Here is a tiny trained network, its code and every weight. The questions are about switching its units off for an input and a target symbol, where a switched-off unit gives its printed mean instead of its output.

import numpy as np


def w(rows, s, z=0):
    codes = np.array(rows[::2]) - 128.0
    scale = np.full(codes.shape[1], s)
    scale[-1] = z or s
    return codes * scale


def norm(h):
    return h / np.sqrt((h * h).mean(-1, keepdims=True) + 1e-5)


def f(y):
    return y / 2 * (1 + np.tanh(0.7978845608 * (y + 0.044715 * y**3)))


def softmax(a):
    e = np.exp(a - a.max(-1, keepdims=True))
    return e / e.sum(-1, keepdims=True)


def log_softmax(a):
    a = a - a.max(-1, keepdims=True)
    return a - np.log(np.exp(a).sum(-1, keepdims=True))


def net(x, mask):
    ids = ['αβηθλξτφψ'.index(c) for c in x.split()]
    T = len(ids)
    res = E[ids] + P[:T]
    r = norm(res)
    for j in range(3):
        rows = slice(4 * j, 4 * j + 4)
        q, k, v = (r @ M[0][rows].T for M in (Q, K, V))
        z = softmax(np.where(np.tri(T) > 0, q @ k.T / 4**0.5, -1e9)) @ v
        o = O[0][rows]
        res = res + np.where(mask[j], z, o[:, -1]) @ o[:, :-1]
    y = f(norm(res) @ A[0][:, :-1].T + A[0][:, -1])
    res = res + np.where(mask[3:19], y, B[0][:, -1]) @ B[0][:, :-1]
    return log_softmax(norm(res)[-1] @ U[:, :-1].T + U[:, -1])


Q, K, V, O, A, B = {}, {}, {}, {}, {}, {}
E = w([
[191,106,139],'α',
[168,50,182],'β',
[137,164,146],'η',
[130,161,160],'θ',
[154,124,156],'λ',
[46,65,91],'ξ',
[148,2,37],'τ',
[163,198,153],'φ',
[152,171,140],'ψ',
],0.0065)
P = w([
[120,148,140],'0',
[52,66,4],'1',
[99,107,99],'2',
[198,198,157],'3',
[95,93,92],'4',
[196,196,153],'5',
[94,90,95],'6',
[208,168,213],'7',
],0.0038)
Q[0] = w([
[72,178,102],'H0',
[153,9,116],'H0',
[173,121,14],'H0',
[139,80,86],'H0',
[57,123,163],'H1',
[190,73,145],'H1',
[254,104,125],'H1',
[116,194,98],'H1',
[139,97,98],'H2',
[197,92,179],'H2',
[190,78,49],'H2',
[112,105,142],'H2',
],0.0079)
K[0] = w([
[69,161,127],'H0',
[160,66,122],'H0',
[249,204,128],'H0',
[188,100,133],'H0',
[110,207,184],'H1',
[191,161,109],'H1',
[194,3,93],'H1',
[41,88,110],'H1',
[144,141,177],'H2',
[175,173,140],'H2',
[229,137,124],'H2',
[115,154,170],'H2',
],0.0073)
V[0] = w([
[3,54,124],'H0',
[181,187,237],'H0',
[232,100,113],'H0',
[129,251,73],'H0',
[121,66,4],'H1',
[74,186,108],'H1',
[188,123,131],'H1',
[131,116,21],'H1',
[54,137,112],'H2',
[146,181,228],'H2',
[207,167,112],'H2',
[163,74,86],'H2',
],0.0051)
O[0] = w([
[189,127,53,64],'H0',
[164,174,175,109],'H0',
[74,154,174,233],'H0',
[188,70,203,81],'H0',
[104,157,254,251],'H1',
[167,60,100,48],'H1',
[107,154,110,175],'H1',
[123,128,186,204],'H1',
[171,124,102,67],'H2',
[127,208,112,107],'H2',
[92,136,150,186],'H2',
[131,89,168,181],'H2',
],0.0046,0.0024)
A[0] = w([
[74,156,163,145],'N0',
[16,67,151,195],'N1',
[165,190,4,58],'N2',
[124,25,102,31],'N3',
[72,168,120,92],'N4',
[77,199,102,94],'N5',
[164,84,25,2],'N6',
[207,227,152,251],'N7',
[105,94,85,141],'N8',
[150,118,165,182],'N9',
[121,100,89,65],'N10',
[166,168,146,16],'N11',
[94,47,123,230],'N12',
[255,124,106,209],'N13',
[179,105,169,175],'N14',
[204,95,145,149],'N15',
],0.0067,0.00086)
B[0] = w([
[121,124,23,171],'N0',
[202,204,110,255],'N1',
[125,83,50,127],'N2',
[98,130,236,193],'N3',
[118,49,2,134],'N4',
[79,86,49,128],'N5',
[130,210,119,150],'N6',
[182,116,227,198],'N7',
[160,90,206,147],'N8',
[89,203,126,156],'N9',
[88,123,233,129],'N10',
[124,103,201,129],'N11',
[204,191,175,212],'N12',
[194,126,96,142],'N13',
[115,180,36,158],'N14',
[202,159,36,141],'N15',
],0.0031,0.0037)
U = w([
[5,187,172,132],'α',
[73,182,77,223],'β',
[158,134,128,19],'η',
[194,134,77,176],'θ',
[106,141,110,173],'λ',
[209,104,123,42],'ξ',
[87,38,233,232],'τ',
[152,132,142,41],'φ',
[145,96,139,3],'ψ',
],0.012,0.0038)

Each question gives the input, a string of symbols that net reads in full, and the target symbol t.
The units are the heads (4 rows each of Q, K, V and O) and the neurons (one row each of A and B). Each row of codes is followed by its name. A weight is (code - 128) times the scale printed after its matrix; where a second scale follows, it is the last column's (O, A, B and U).
mask holds one flag per unit, heads first, then neurons. A switched-off unit (its flag False) gives its mean, the last column of its rows in O or B, instead of its output. The means were averaged over made-up inputs and are rounded, as every weight is.
A unit's drop is (log p(t) with every unit on - log p(t) with that unit switched off) / (log p(t) with every unit on - log p(t) with every unit switched off).
The circuit of an input: a set's keep is (log p(t) with only the set's units on - log p(t) with every unit switched off) / (log p(t) with every unit on - log p(t) with every unit switched off). Starting from the 12 units with the biggest drops (on a tie, the unit counted first), units are removed one at a time, each time the one whose removal leaves the highest keep (on an exact tie, the one counted first), for as long as the keep stays at least 0.8.
circuit, biggest first: the units of the circuit, biggest drop first
unit that matters most: the unit with the biggest drop
top k neurons: the k neurons with the biggest drops, biggest first
heads that matter: for each layer, one digit per head in row order, 1 if its drop is at least 0.15 and else 0, layers parted by /
drop when u is switched off: that unit's drop, to one decimal
input λ λ α α α τ, target α: unit that matters most	H0
input φ θ ψ τ τ η, target τ: circuit, biggest first	[N1, H0]
input τ τ τ φ λ β τ ξ, target β: circuit, biggest first	[H0, N1]
input θ ξ β, target θ: circuit, biggest first	[H1, H0]
input α τ φ, target τ: circuit, biggest first	[H0, N1]
input τ τ ξ, target τ: heads that matter	011
input λ θ ψ θ τ ψ ψ, target τ: heads that matter	100
input θ θ λ ψ ψ τ α, target α: heads that matter	010
input τ τ θ θ φ ξ, target θ: heads that matter	110
input λ τ α α τ β, target α: heads that matter	111
input θ ψ τ β β ξ, target β: heads that matter	100
input α τ τ τ, target τ: heads that matter	001
input β λ τ τ λ, target β: circuit, biggest first	[H0, N4]
input β λ α, target α: top neuron	[N15]
input η θ θ α τ α θ, target θ: heads that matter	000
input η τ φ, target τ: heads that matter	100
input α η β τ λ, target β: drop when N10 is switched off	0.0
input τ τ τ τ, target τ: drop when H2 is switched off	0.4
input φ λ ξ θ η θ φ β, target θ: drop when N15 is switched off	0.2
